Below are the code and all the weights of a small trained network. Each question names an input and a target symbol and asks about switching units off, where a switched-off unit gives its printed mean instead of its output.

import numpy as np


def w(rows, s, z=0):
    codes = np.array(rows[::2]) - 128.0
    scale = np.full(codes.shape[1], s)
    scale[-1] = z or s
    return codes * scale


def f(y):
    return np.maximum(y, 0)


def softmax(a):
    e = np.exp(a - a.max(-1, keepdims=True))
    return e / e.sum(-1, keepdims=True)


def log_softmax(a):
    a = a - a.max(-1, keepdims=True)
    return a - np.log(np.exp(a).sum(-1, keepdims=True))


def net(x, mask):
    ids = ['εηθξτφ'.index(c) for c in x.split()]
    T = len(ids)
    res = E[ids] + P[:T]
    u = 0
    for l in range(3):
        q, k, v = (res @ M[l].T for M in (Q, K, V))
        z = softmax(np.where(np.tri(T) > 0, q @ k.T / 3**0.5, -1e9)) @ v
        res = res + np.where(mask[u], z, O[l][:, -1]) @ O[l][:, :-1]
        u += 1
        y = f(res @ A[l][:, :-1].T + A[l][:, -1])
        res = res + np.where(mask[u : u + 12], y, B[l][:, -1]) @ B[l][:, :-1]
        u += 12
    return log_softmax(res[-1] @ U[:, :-1].T + U[:, -1])


Q, K, V, O, A, B = {}, {}, {}, {}, {}, {}
E = w([
[154,92,101,103],'ε',
[78,130,121,38],'η',
[75,123,111,124],'θ',
[130,157,126,195],'ξ',
[81,152,108,122],'τ',
[153,121,137,253],'φ',
],0.023)
P = w([
[150,254,232,171],'0',
[154,146,71,205],'1',
[136,109,96,183],'2',
[119,90,92,169],'3',
[105,74,98,164],'4',
[96,54,99,166],'5',
[103,40,106,151],'6',
[83,28,105,155],'7',
[86,12,117,150],'8',
],0.007)
Q[0] = w([
[129,99,145,122],'L0H1',
[2,212,200,183],'L0H1',
[237,36,148,133],'L0H1',
],0.0067)
K[0] = w([
[120,166,119,124],'L0H1',
[80,254,150,164],'L0H1',
[129,116,109,229],'L0H1',
],0.0071)
V[0] = w([
[150,84,106,226],'L0H1',
[164,165,169,160],'L0H1',
[1,25,132,94],'L0H1',
],0.0087)
O[0] = w([
[2,148,166,175,46],'L0H1',
[73,116,134,75,60],'L0H1',
[81,48,188,135,255],'L0H1',
],0.0075,0.0056)
A[0] = w([
[69,76,96,110,20],'L0N1',
[77,124,48,16,2],'L0N2',
[35,139,1,129,225],'L0N3',
[180,50,52,103,38],'L0N4',
[69,101,67,110,241],'L0N5',
[49,101,137,42,24],'L0N6',
[117,244,159,68,231],'L0N7',
[145,40,146,141,17],'L0N8',
[251,79,185,134,86],'L0N9',
[169,113,133,52,89],'L0N10',
[153,48,124,202,203],'L0N11',
[124,110,139,43,30],'L0N12',
],0.008,0.0032)
B[0] = w([
[185,206,122,184,188],'L0N1',
[183,134,158,213,222],'L0N2',
[188,2,154,69,238],'L0N3',
[29,117,227,180,204],'L0N4',
[133,132,204,51,254],'L0N5',
[189,157,103,176,222],'L0N6',
[122,208,75,54,163],'L0N7',
[167,160,142,121,169],'L0N8',
[158,95,64,111,148],'L0N9',
[182,67,180,160,196],'L0N10',
[90,206,24,60,223],'L0N11',
[198,153,159,212,196],'L0N12',
],0.0066,0.0067)
Q[1] = w([
[14,43,91,2],'L1H1',
[135,59,178,53],'L1H1',
[118,118,178,100],'L1H1',
],0.013)
K[1] = w([
[130,249,121,101],'L1H1',
[154,155,180,57],'L1H1',
[70,119,184,168],'L1H1',
],0.012)
V[1] = w([
[100,57,129,38],'L1H1',
[21,91,254,215],'L1H1',
[28,196,84,40],'L1H1',
],0.0071)
O[1] = w([
[149,246,150,82,115],'L1H1',
[60,151,52,99,3],'L1H1',
[255,37,65,102,20],'L1H1',
],0.0073,0.0063)
A[1] = w([
[80,254,163,192,162],'L1N1',
[141,231,127,37,103],'L1N2',
[164,82,146,134,191],'L1N3',
[146,106,215,104,79],'L1N4',
[104,246,166,17,120],'L1N5',
[191,188,177,163,135],'L1N6',
[146,232,12,242,157],'L1N7',
[211,215,32,194,67],'L1N8',
[180,105,178,31,99],'L1N9',
[21,166,75,111,86],'L1N10',
[70,112,231,182,1],'L1N11',
[185,158,173,186,112],'L1N12',
],0.0082,0.0071)
B[1] = w([
[176,50,96,137,219],'L1N1',
[198,113,72,65,149],'L1N2',
[142,146,164,98,254],'L1N3',
[157,221,121,144,247],'L1N4',
[131,73,120,134,194],'L1N5',
[52,110,168,140,231],'L1N6',
[254,169,138,238,187],'L1N7',
[166,168,140,219,149],'L1N8',
[165,134,115,108,240],'L1N9',
[141,54,168,99,148],'L1N10',
[78,169,76,191,196],'L1N11',
[66,108,125,100,206],'L1N12',
],0.008,0.0071)
Q[2] = w([
[227,1,138,200],'L2H1',
[92,121,25,129],'L2H1',
[85,183,132,241],'L2H1',
],0.0086)
K[2] = w([
[239,244,152,175],'L2H1',
[115,23,37,242],'L2H1',
[60,134,254,237],'L2H1',
],0.0073)
V[2] = w([
[3,156,110,22],'L2H1',
[154,193,122,215],'L2H1',
[150,244,251,118],'L2H1',
],0.0048)
O[2] = w([
[177,65,7,204,9],'L2H1',
[106,1,200,125,170],'L2H1',
[31,113,117,237,224],'L2H1',
],0.0057,0.011)
A[2] = w([
[163,189,170,176,3],'L2N1',
[67,109,44,74,244],'L2N2',
[189,123,135,6,59],'L2N3',
[58,95,150,213,167],'L2N4',
[189,58,146,138,68],'L2N5',
[167,104,155,8,193],'L2N6',
[199,43,49,50,106],'L2N7',
[107,159,137,132,112],'L2N8',
[121,57,132,119,39],'L2N9',
[104,78,41,63,89],'L2N10',
[103,188,130,29,154],'L2N11',
[115,17,124,118,1],'L2N12',
],0.011,0.0087)
B[2] = w([
[99,89,60,122,155],'L2N1',
[112,7,45,82,138],'L2N2',
[88,166,145,84,172],'L2N3',
[156,139,124,89,255],'L2N4',
[92,177,96,127,161],'L2N5',
[155,125,65,199,209],'L2N6',
[103,183,117,106,157],'L2N7',
[117,112,97,113,146],'L2N8',
[85,168,136,133,141],'L2N9',
[149,71,163,149,135],'L2N10',
[118,96,118,152,153],'L2N11',
[83,141,185,145,145],'L2N12',
],0.014,0.015)
U = w([
[176,119,119,204,169],'ε',
[133,133,181,12,254],'η',
[143,111,110,73,80],'θ',
[114,150,139,130,6],'ξ',
[140,163,122,95,35],'τ',
[112,113,133,117,32],'φ',
],0.011,0.0063)

Each question gives the input, a string of symbols that net reads in full, and the target symbol t.
The units are the heads (3 rows each of Q, K, V and O) and the neurons (one row each of A and B). Each row of codes is followed by its name. A weight is (code - 128) times the scale printed after its matrix; where a second scale follows, it is the last column's (O, A, B and U).
mask holds one flag per unit, layer by layer, with each layer's heads first. A switched-off unit (its flag False) gives its mean, the last column of its rows in O or B, instead of its output. The means were averaged over made-up inputs and are rounded, as every weight is.
A unit's drop is (log p(t) with every unit on - log p(t) with that unit switched off) / (log p(t) with every unit on - log p(t) with every unit switched off).
The circuit of an input: a set's keep is (log p(t) with only the set's units on - log p(t) with every unit switched off) / (log p(t) with every unit on - log p(t) with every unit switched off). Starting from the 12 units with the biggest drops (on a tie, the unit counted first), units are removed one at a time, each time the one whose removal leaves the highest keep (on an exact tie, the one counted first), for as long as the keep stays at least 0.8.
units of the circuit, in order: the units of the circuit, biggest drop first
unit that matters most: the unit with the biggest drop
k most important neurons: the k neurons with the biggest drops, biggest first
top k neurons in layer l: the k neurons of layer l with the biggest drops, biggest first
drop when u is switched off: that unit's drop, to one decimal
input η η θ ξ η τ, target η: 2 most important neurons	(L2N6 L0N10)
input τ ε ε ε η τ, target τ: 3 most important neurons	(L2N6 L2N3 L0N7)
input ε ε θ τ τ ε φ φ, target η: units of the circuit, in order	(L2H1 L2N6)
input φ θ η η τ ε η θ, target φ: 2 most important neurons	(L2N6 L1N7)
input τ η ξ ε, target τ: unit that matters most	L2N6
input ε ε η φ τ η η τ, target ε: 3 most important neurons	(L0N2 L0N3 L0N12)
input φ ε η ξ τ φ θ η ε, target φ: 2 most important neurons	(L2N6 L1N7)
input θ η ε τ η η η θ, target θ: 2 most important neurons	(L0N11 L2N2)
input θ τ φ θ, target θ: 2 most important neurons	(L2N2 L2N6)
input η ε ξ τ ε τ, target η: 2 most important neurons	(L0N10 L2N6)
input ε ε η η ε φ ε τ, target ε: 4 most important neurons	(L0N3 L0N2 L2N6 L0N12)
input φ η η θ θ ε τ, target φ: top 2 neurons in layer 2	(L2N6 L2N2)
input φ ξ η η η η ε φ τ, target φ: top 3 neurons in layer 2	(L2N6 L2N3 L2N2)
input τ η θ, target τ: unit that matters most	L2N6
input θ θ θ η ξ ε, target θ: top 3 neurons in layer 2	(L2N2 L2N6 L2N3)
input ε φ η, target ε: 3 most important neurons	(L0N7 L2N6 L2N4)
input ξ θ θ η η η ε, target ξ: 3 most important neurons	(L2N6 L0N7 L2N12)
input τ θ η η φ ε η ε, target τ: 3 most important neurons	(L2N6 L2N3 L0N7)
input φ θ η η ξ ε, target φ: top 3 neurons in layer 2	(L2N6 L2N2 L2N12)
input θ θ θ ε η, target ε: unit that matters most	L1H1
input ξ η ε η ε θ ε θ, target ξ: drop when L2N4 is switched off	0.1
input τ θ φ η φ, target η: drop when L2H1 is switched off	0.8
input θ η τ η τ, target θ: drop when L1N7 is switched off	0.2
input θ τ θ φ ε τ τ, target θ: top 2 neurons in layer 1	(L1N7 L1N4)
